Each row has a class, written after it.
[ 108   82  -77  -91  147   19 -125  154   31 -159  107  -17 -143  118
   23  183  134   58  146  180   57   -5  104   82  -75  241  -40 -211
 -103 -226   71 -162  108 -115  274  138  125  -40  -89  323  426 -114
  -91] | <69>
[ -67  -42  -49   48   83 -452  310   87   29  192  -99 -175   44  -14
   34  -71  308 -311  -91  -92  151   80  -26   84  244  -15  -82 -181
   66 -163 -154  -93  -63  207 -643   41  179   72  279   78 -333  -34
  227] | <69>
[  24  108   76  359   74  101   35   76   32 -257  118  203 -162  108
  -39  -50 -330 -194 -103  385  141  -89  185  -12 -238  -57  121  232
  188  132   56  -37  137 -158  660 -140  -76  -65   16  -29  347  111
 -245] | <167>
[  66   76 -129 -101  172  -36 -121  121  -21 -116  125   22 -106   96
   78  171  148   88  185  226   45   39  147    6 -111  198  -32 -194
 -162 -188   68 -177  136 -158  297  141  110  -44 -101  286  454 -141
  -96] | <100>
[-237  272  262   62 -111 -213   58  -88   17   55  146  -81  142  453
  -73  -20   67  331  -67  528  168 -191  154 -308  -62  282   12    7
 -298 -126 -258 -160  285  -12  294 -212 -296  264    7  174  402  134
 -232] | <150>
[  32   90  143 -120 -208  -25 -188 -137  180   97  201 -272  -25  302
 -338   40  -53  226  -42  -15  121  167   70 -189  -90  155  -88   41
  -83    7   30   55  197  -84  265 -317 -139  235  -62  177  127  183
 -110] | <167>
[ 715 -218 -112 -341  759  276 -363 -154 -120  297  118  393 -194   69
  182  332  237   95  303 -500 -376  466  116  -17  108  -81  267  -97
  -75 -265   38   13 -562  415  148  137  322 -192 -469  564 -420   32
  311] | <171>
[ 127  106 -418 -166 -309  -26   -5  209 -120   76 -231 -255 -202  231
   93 -171  -15  209  513  148   73  186  355 -357   62   74 -157 -386
  -13  423  193  180   -8   19   64  604 -106 -380  308   39 -374   78
  -78] | <77>
[ 111   81  -63  200  -92  -39 -521  314   53 -238  696   58 -459  146
 -223  235 -326  197  399 -224 -224  310    9  -52 -318  625  347 -124
  -41 -178   58 -260 -340 -432   29 -228 -179  287   78  102 -217  558
 -229] | <167>
[ -85  112  110  382   -5   97   73  111  -63 -306  -12  233 -155   98
   54 -129 -315 -218 -125  476  183  -85  114   -5 -276  -37   29  163
  238  172   83 -108  195  -59  626 -105  -28 -133   68 -105  274  114
 -253] | <73>
[-575 -154  -90 -246 -269 -194  207  124  193  383  205  -38  200   -8
 -109 -115   63  128 -334 -169  293   20  241  -47  151  268  122 -349
 -244   42 -226  179    2 -281 -415 -145  -58  479  175  -75 -330  -26
  197] | <100>
[  29   77 -117 -162  156   -1 -141  174   45 -141  165  -82 -117  121
   28  206  103   86  131  224   73   16  145  100 -111  299  -29 -242
 -135 -207  109 -135  154 -188  260  122  111  -18  -72  278  457 -142
 -117] | <167>
[ 120   72 -128 -132  156   32 -137  118   28 -135  181   11 -131  105
   52  154  112   37  138  151  -10   37  112  109  -70  274  -56 -210
  -91 -159   85 -116  127 -165  260  119  107  -29  -80  339  413 -131
  -56] | <150>
[ 116  284 -166  -50 -301 -460 -352  181  293  255  108 -225  -88  353
  -79  -18  227  258  -37   49 -143  265  250 -462 -182  234  662 -307
 -169  102   51   93   97 -197 -122 -162   -6  469  363  145  -24   -2
   57] | <167>
[ 122   85  -84 -104  168  -48 -157  158   18 -139  133  -22 -123  113
   56  154  118   12  152  204   49   -2  155  107  -98  220  -56 -203
  -92 -232  129 -140  133 -194  322  112  118  -40 -101  307  401 -170
  -79] | <69>
[  54  -10  169 -196 -108 -106 -309  -21  -10 -160 -329 -160    7 -124
  305    4  299 -332   85 -176 -332  514 -109  139 -261  -27  115 -225
 -221  -38 -167 -319  -36  400 -583  426   48  273  281 -158 -306  -73
  -20] | <171>
[ -29  105   83  323   68  116   99  176  -19 -292   61  188 -178   54
  -20 -107 -321 -179  -58  438  146  -58  174   35 -191   41   59  201
  231  135   68  -47  122 -164  611  -13  -78 -130   53  -44  208  140
 -274] | <77>
[  -9   22  -45 -265 -553 -507 -475  421  522 -100   37 -573  -12 -107
  111 -265   -1  315  114 -161  -11  128  340 -542  -19  312    6  -87
 -358  354 -306   40  -35   42   96  274 -388  169  139  242 -250  188
 -289] | <73>
[-160   -5   41 -385  103 -211  303  232  285  280  203  -40  162  224
  113 -218  106   63 -124 -243  165 -140  312  147  249   75  -41  -92
  -12  178 -364   88   79  120  167   87 -123   58   13   41  -18 -143
  135] | <100>
[ -18  131   70  323   15  -42   97  121  -50 -245  102  146 -158   83
   31  -26 -266 -147   17  474  172  -71  162  -81 -228  -25   79  219
  246  165  -45 -125  196 -108  665  -46  -70 -101   53   79  356   87
 -227] | <73>
[ -71  222  343   43 -277 -360    1  -28   26   -9  -43   67 -100  251
  174  -92  204  -12  -39  119  -93 -115  -35 -131  -84  399  -82  241
  -31   20 -262 -376  212   92  -10   44 -198  313  129   18   76  111
 -198] | <73>
[ -86  104   94  374  -64   86   40  121   11 -272   94  144 -161  143
  -11  -83 -349 -108 -102  420  176 -137  177   36 -186   76  174  155
  188  210   29  -70  192 -118  636 -135 -101  -46   68 -109  215  130
 -258] | <73>
[  75   37 -147  -98  177   22 -154  171   -4  -84  207  -19  -98  140
   27  202  117   78  152  198   42   41  137  133  -95  282  -93 -211
 -123 -214  116 -157   98 -154  261   98  106  -64 -111  304  391 -103
  -74] | <59>
[-189   99  174  204  -51 -172 -165   39 -128  -50  113  -40  150  152
 -108   62  128  108   86   -8  -25  -54 -131 -318 -286   60 -207  239
  -26 -173  -81 -259  125  126  370  -24 -282  199 -101  174  294   21
 -207] | <167>
[  87   72 -134 -155  166   52 -132  196   33 -133  214  -14 -106  156
  -38  190   96   57  104  183   49   30   92  134  -96  282   14 -235
 -137 -234  136 -109   83 -153  259   95  123   -9  -83  328  380 -125
  -78] | <171>
[  36    6 -206 -113   34 -156  236  -10   79   36  274 -194   96   78
 -165  208   17  226   49 -194  214  163  262 -297  236  -99  339 -236
 -232  -20 -134   71  -44 -135  101 -158  196  136  174  234  207 -206
  218] | <100>
[   3  -84    4 -106   30 -507  266  443  270  192  222 -149  -65  199
  129 -104  162  -72  -90  117  189   27  254  173   96   90 -175 -553
 -154  157 -234  -40   84 -224  -87   44   69  -30  243   11 -108 -262
  216] | <77>
[-135  -42 -151  -34   76 -231 -608  254  295   52  276 -239 -218  264
   82 -117  139  255  268  213 -471  250  -26   79  -35   49   17 -480
 -448 -130  141  327 -179  -92 -137 -156 -352   38  425   34   30  -27
   22] | <69>
[ -36 -166  173 -480  -73 -476  266  313  421   55   73 -327  -38   27
  -23 -219  140 -292 -119 -104   16  443 -217  280  236 -274  174  121
  -39  -16 -187 -127 -172  116 -180  -42  267   61  -15   99  -50 -474
  373] | <69>
[-177  212  177  176 -322 -539  -38  -59 -172   60  -28 -388  198  123
 -101   39   -5  248  -61  172   82 -103   -2 -371  -84 -173    7  385
    2   -9    7 -168  149  103  326 -294 -214   84  170  171  220   62
 -144] | <69>
[  97   70  -80 -152  124  -79 -129  167   26 -120  129  -71 -118  102
    5  137  130   27  135  193   41    6  154   74 -110  232  -51 -220
 -114 -219  110 -157  128 -193  254  131  141  -54  -62  259  443 -135
 -104] | <171>
[  85   67 -116 -144  185  -16 -152  150   33 -125  178  -68 -102  110
   12  191  110  118  163  197   89   75  154  100  -89  276  -63 -268
 -130 -249  115 -119  137 -175  247  133  116  -56 -112  325  445 -126
  -91] | <77>
[ -52  229  207  -43 -241 -270   95  -82   59  -60  155 -111    3  237
    0   41 -144  143 -205   88  195 -131  101 -188  -47  369 -194  200
   21 -100  155  -99  186 -297  412 -175  -32  292  136 -112  192  -77
 -131] | <171>
[ 145  327  130  -95  148 -203  -93 -158  283   11   72 -187   93  179
 -164  139  -29   92  -87   13   -9  -29   87 -370 -115   82  -60  204
 -228 -180 -306 -134  195  -44  250  -67 -174  378 -133  262  429  -87
 -167] | <167>
[-233  -63  -84  -18 -249 -137  255 -365  224  164   47  -30  103  261
  113 -253  121  -36 -215  -92  321  -45  102  -70  387  152  215 -354
  -20  189 -297   66  176   95 -365 -152  159  236  475 -133  305 -100
  229] | <150>
[  92   66  194 -289 -339 -624 -592   67  352  100 -205  -91   50  -75
  159   64  324 -258 -134   23 -206  786    2 -423 -189 -149  504  235
 -205   -2 -152 -138 -176  502  -60 -135  -71  562  633  340  -37  182
 -224] | <69>
[  48   58  -96 -124  134   29 -158  159   -2 -148  147   -8 -106   88
    8  159  100  105  117  201   24   13  108   98  -81  263  -67 -234
 -161 -195   94 -156  105 -136  246  129   97  -28  -66  240  412 -139
 -120] | <150>
[ -92 -109    1 -154  120  -54 -774 -322  322 -209   71 -268 -445  -19
  159 -899  186 -208 -293  -90 -152  123   41 -171  -68  118  436  354
  -64   48 -101 -258 -196 -175 -530 -408  -59  142  361 -178  197  172
  -58] | <100>
[ -25  291  233  147 -126 -420 -181   68  185   -4 -188 -174   53  237
  -41   57  -79  267  -65  107 -203  -89   -9 -206    7    0  155  301
 -201   58  -84 -172  185  356  475 -246 -192  212 -175  123  189  -56
 -222] | <171>
[ 397  184 -152  -61  -42    6  317  232 -488  105  209  405 -265  698
  366  547   -9 -400  235  519 -190 -202 -297 -206  -52   63  223  -45
  212  283  113 -331  397  603  664   -4  284 -208  386   30  439 -185
   69] | <171>
[ 435   47   40   51 -358   29 -134 -152 -188  261 -473   41 -239  -85
  320    7  -21 -102 -295 -347  -66    7 -107 -261 -253 -240  191  129
  180  268   10 -293 -120  499  436  -24  214 -300  -26 -119 -370  457
  -97] | <69>
[ -74  226   58  127 -157   35  173 -173 -157  -67 -117   -2   17  253
  -14  -77 -138  256  -40  297  152 -204  104 -106   26   87 -112   63
   -3  224  -70  -22  249  184  306 -100 -151   44   92  -14  226   72
 -208] | <150>
[ 247 -164  139 -129 -613 -415 -475  440  261  114 -348   40 -133  456
  312 -277  354 -101   92 -147 -200  259  434  282  298  333  585 -130
 -151  472  -37 -258 -106  778 -127  137   12   90  275  422 -580  298
 -156] | <171>
[  77   77 -131 -126  171   25 -130  156    8 -157  154  -42 -116  125
   79  154  191   41  192  190   40   53  153   65  -92  310 -108 -270
 -123 -201  105 -147  134 -189  243  163  110  -55  -51  253  417 -126
  -94] | <167>
[-171 -137   73  143  -82 -466  423  160  -13  161  -30  -51   19  203
  -16   73  -65 -122  -15 -128  131 -172  344  107   79  103  -92  -55
 -160  104   60 -197  193   -5  111   57  122  259   37  -99 -329 -290
  -43] | <150>
[-146  286  195  153  -46 -263   94   38  147  -82  -50  -42  167  210
 -189   62 -108  269  -99  303  162    9  -51 -440 -125  -92   -4   28
  -63 -189   11   -3   55 -164  321 -275 -187  131  128 -171  538 -163
 -141] | <69>
[-374 -144  -14  -70  -97 -465 -284  162  110   92  121 -590   58 -250
  141 -339  -41  515   23  344  187  264    0  -63 -408 -125   -3 -158
 -205   52  345  193 -337 -580 -250  -79 -292 -161  -28 -676 -598    3
  -30] | <100>
[ -21  102   37  422  -10   94   87   21  -37 -269   52  211 -104  111
   45 -154 -342 -133  -81  474  193  -53   93  -27 -238  -51   79  145
  196  209   43  -91  177  -95  567 -116  -18 -133   63  -82  349   82
 -223] | <59>
[-117   91   54  395    2  153  130   92 -118 -255   86  186  -74   60
    3  -45 -301 -134  -61  450  219  -37  135   24 -215  -51  100  118
  202  158   76  -84  198 -108  600  -89  -40 -135   95 -121  245   90
 -219] | <59>
[-158 -266  -88 -343  -20 -298  126  134   96  164  209 -351  230  -98
  -90   -4  238  -43   31 -260  380  134  203  -33  139 -228  -80 -390
 -158 -131  -71   59 -151 -235 -320   54  184  -54  217  150 -115 -132
  273] | <100>
[ -57  168  262   17 -114 -179  258 -123    6  -61  234 -103   55  243
  -73  -42  -54  168 -198  287  210 -195 -125   61 -231  160 -150  224
  -47  155  -90 -134  281  -95  273 -163 -191  157  -91 -200  281  -44
 -193] | <69>
[  75   49  -91 -163  169   27 -164  168   21 -127  144  -13 -136   99
   30  196   80   62   98  191   68   52  112  135 -109  279  -18 -212
 -109 -255  145 -153  109 -185  309  171  130  -69 -120  293  419 -153
 -100] | <77>
[ -11  128   70  359   37  127  119  187  -40 -284   91  195  -87  145
   36  -17 -293 -200   -8  463  167  -76  182   14 -229   -6   61  185
  253  191   53 -123  194 -115  657 -108  -64 -111   40  -91  311   90
 -221] | <59>
[ 645  -87  -83 -161 -165   61 -487  328   54   82   20  225 -645  109
  118  220 -143   85  195 -179 -503  -18  159  282  305  451  701  168
  234  136   69   40 -179  256  532  162  -16   65  219  346 -219    8
 -171] | <59>
[ -98  179  307   -8 -120 -312  319 -115 -296  -74  -43  -74  102  214
    6  109  -32  -82  -68   47   71 -218 -122 -142 -215 -193 -104  251
   13   55  -88 -262  164  209  133   49   57  116   58  -33  108  -69
  -17] | <59>
[  82   70 -126 -126  137   15 -155  126   31 -136  142  -42 -167  119
   47  189   87   63  139  189   77    7  157  119  -54  311  -64 -215
 -131 -224  128 -160  131 -181  313  120  135  -52  -86  287  426 -117
 -128] | <167>
[-129   62 -341 -150  -83  -66  428   16  -13  132  333  149  -77  312
   53  362  -70   44   17 -119  152  -50  171   -6  318  435  305 -287
  -46  152 -203   -5  102  -17  -92  -87  220  453  338  166  121 -231
  266] | <73>
[  53   74 -141 -160  197   74 -131  129  -34 -110  178  -11 -113   98
   42  158  112   53  134  162   63  -10  152  114 -109  286  -91 -251
 -116 -230  115 -126  122 -216  250  179  119  -93 -138  276  388  -81
  -73] | <77>
[  -1   70  112  293   67   85   73  211   10 -292   25  143 -135   76
   60  -93 -373 -227 -151  415  126  -99  198   43 -296  -29  135  251
  263  201  168  -51  159 -177  725 -113  -53 -135   -3 -121  215   30
 -261] | <167>
[ 254 -180   24  197 -109  280 -494   74 -148 -239 -468  425 -456  270
  418  -11  137  130  513   82 -176  295 -148  313   84  239  221 -359
  276  242   30 -374 -632  373  -27   18  109 -219  263 -264 -116  287
  -73] | <167>
[-130  -38 -124 -331    7 -536  287  135  256  247  408 -276  160 -177
  -11   36  243 -106  222 -319  163   41  329 -229   21  -10 -289   45
  -64 -109 -423  -19  184 -414 -343  230 -308  133   99  408  319 -146
  100] | <100>
[-332  181  263   21 -104   -8   -4   -3  -92 -165  -78  -96  156  188
   22  -28   61   74 -125  354   75 -111   63 -111 -203  -65  -95   70
   51   18  -33 -114  193 -157  276 -200 -156  124  183 -267  542 -119
  -61] | <167>
[  35   45 -162 -153  167   16 -139  120   21 -113  200  -26 -101   68
   53  176  119  118  161  179   23   63  108  110  -52  279  -73 -241
 -166 -230   83 -120   71 -135  214  119   90  -33  -68  271  441 -118
  -90] | <150>
[-122  276  263   29  -55 -208    5   65   35 -102  265    4 -123  355
   32   46  -19  250  -16    8  -11 -320   60  -81  -97  369  -80  187
 -147 -101 -160 -291  307  180  295  -85 -128  363 -194   90  277    8
 -148] | <171>
[ -49   91   98  421   25   89  129   32  -44 -234   29  232 -114   62
   21  -42 -269 -174  -58  399  177  -59  145  -39 -153  -69    2  215
  157  160   27 -116  186  -23  683  -40    0 -131    4  -93  268  103
 -234] | <59>
[ -88 -182  -75  -40  -50 -187  115  108   47  122  103 -271 -172   -4
  -90 -313  207 -220 -139  155  162   46  200  -94  158   18  196 -198
 -190 -107 -377 -247 -172 -223 -382  -26  240   81  132  -18  -86  -17
  219] | <167>
[  11  130   59  388   78   -1   78  179   30 -232   51  183 -148  124
  -41  -29 -236 -252    3  442  178  -58  151  -55 -226  -60    7  124
  191   90   26  -89  162 -124  601  -44  -62  -69   27    7  277   71
 -231] | <167>
[-292  215  358   90   14 -333 -196 -107  100  -72   -4 -183  215  156
 -172 -132    2  -70 -548 -139  -91 -111 -133 -189 -112   36 -107  306
 -233 -132 -181 -259   73  394 -250 -156 -169  261   57 -139  109  136
 -117] | <171>
[ -22  -72  202 -532 -485   92 -437 -118  -16  210  331  360 -518  391
  109 -282  248 -137 -246 -238 -258  417 -340 -403 -331  597  473 -111
 -192 -188 -554 -552 -109  222 -626  -39  -69  464  396  414  206  399
   38] | <73>
[-161  106   57  312   76   98   13   85  -31 -305   93  166 -138   43
    9  -81 -352  -87 -100  416  171  -52  168  -26 -254  -13  173  183
  149   87   92  -87  133 -162  592 -140  -34  -75   23  -77  354   73
 -237] | <59>
[  52   75  -98 -147  149   33 -137  194   10 -158  173  -21 -125  119
   41  121  127   74  141  223   44   47  145  135  -86  275  -84 -240
 -107 -228  102 -123  146 -143  257  150  120  -75  -78  280  407 -143
  -79] | <73>
[ -54  231  186 -149  100  -51  111  -54  -21    2   58  -86  143  210
  -34   36 -232  253 -135  235  110  -94 -149 -161 -100 -100 -105  215
  122  185  -17  -15  264   34  523 -298  -84    5  -61  -45  283 -175
  -41] | <100>
[ 410  -35   -4  628 -606  120  -77  113 -126  196 -148  325 -234  412
  160   51  188   72  281  238  -48   47  -82 -556   60  366 -280 -253
  -66  742 -415 -385  200  480  228  327 -250  119  471 -225 -519  226
 -234] | <167>
[  78   50  -84 -113  149  -53 -171  140   33 -138  183  -28 -187  125
   17  115   99  -12  109  198   32   39  145   95 -115  268 -137 -159
 -154 -222  105 -162  123 -163  224  118  106  -14  -94  286  377 -109
  -97] | <59>
[-155  148  289 -104  -61 -428   52  -46  100   37  165 -231  214  215
 -205    8 -281  245 -458   73  129 -136  116   61 -216   68   36  345
  -98  -12  197   -9   96 -206  453 -415  -92  235  -71 -175  221 -109
 -200] | <59>
[ -84  241   70   -9  -49 -293   27  -59    8  -11   16 -150   81  316
  -81  245   -3  106   29  374  119  -72  -46 -146    2  157  -84  212
 -244  104 -185 -232  206  306  299  -55 -259  181   44  123  246   84
 -315] | <100>
[  50  254   61    1 -143 -377  -58  -46  339  211   84 -245  385  239
  -90  196  -46  222  -68  -92   -1  -36   65  -88  -41  -20   15  112
 -195  -94    5  109  193  111  241 -370 -313  162 -134   53  311  100
 -186] | <59>
[-163 -143 -122 -260    7 -492  362 -190   41  210    6 -294 -232  -16
  274  -45  119 -302  194 -320   -3   27  219  367   40  -36  -64 -262
  -26  -41  -87  113  102 -179 -703  -23  -23  221  117   66 -222 -171
  310] | <171>
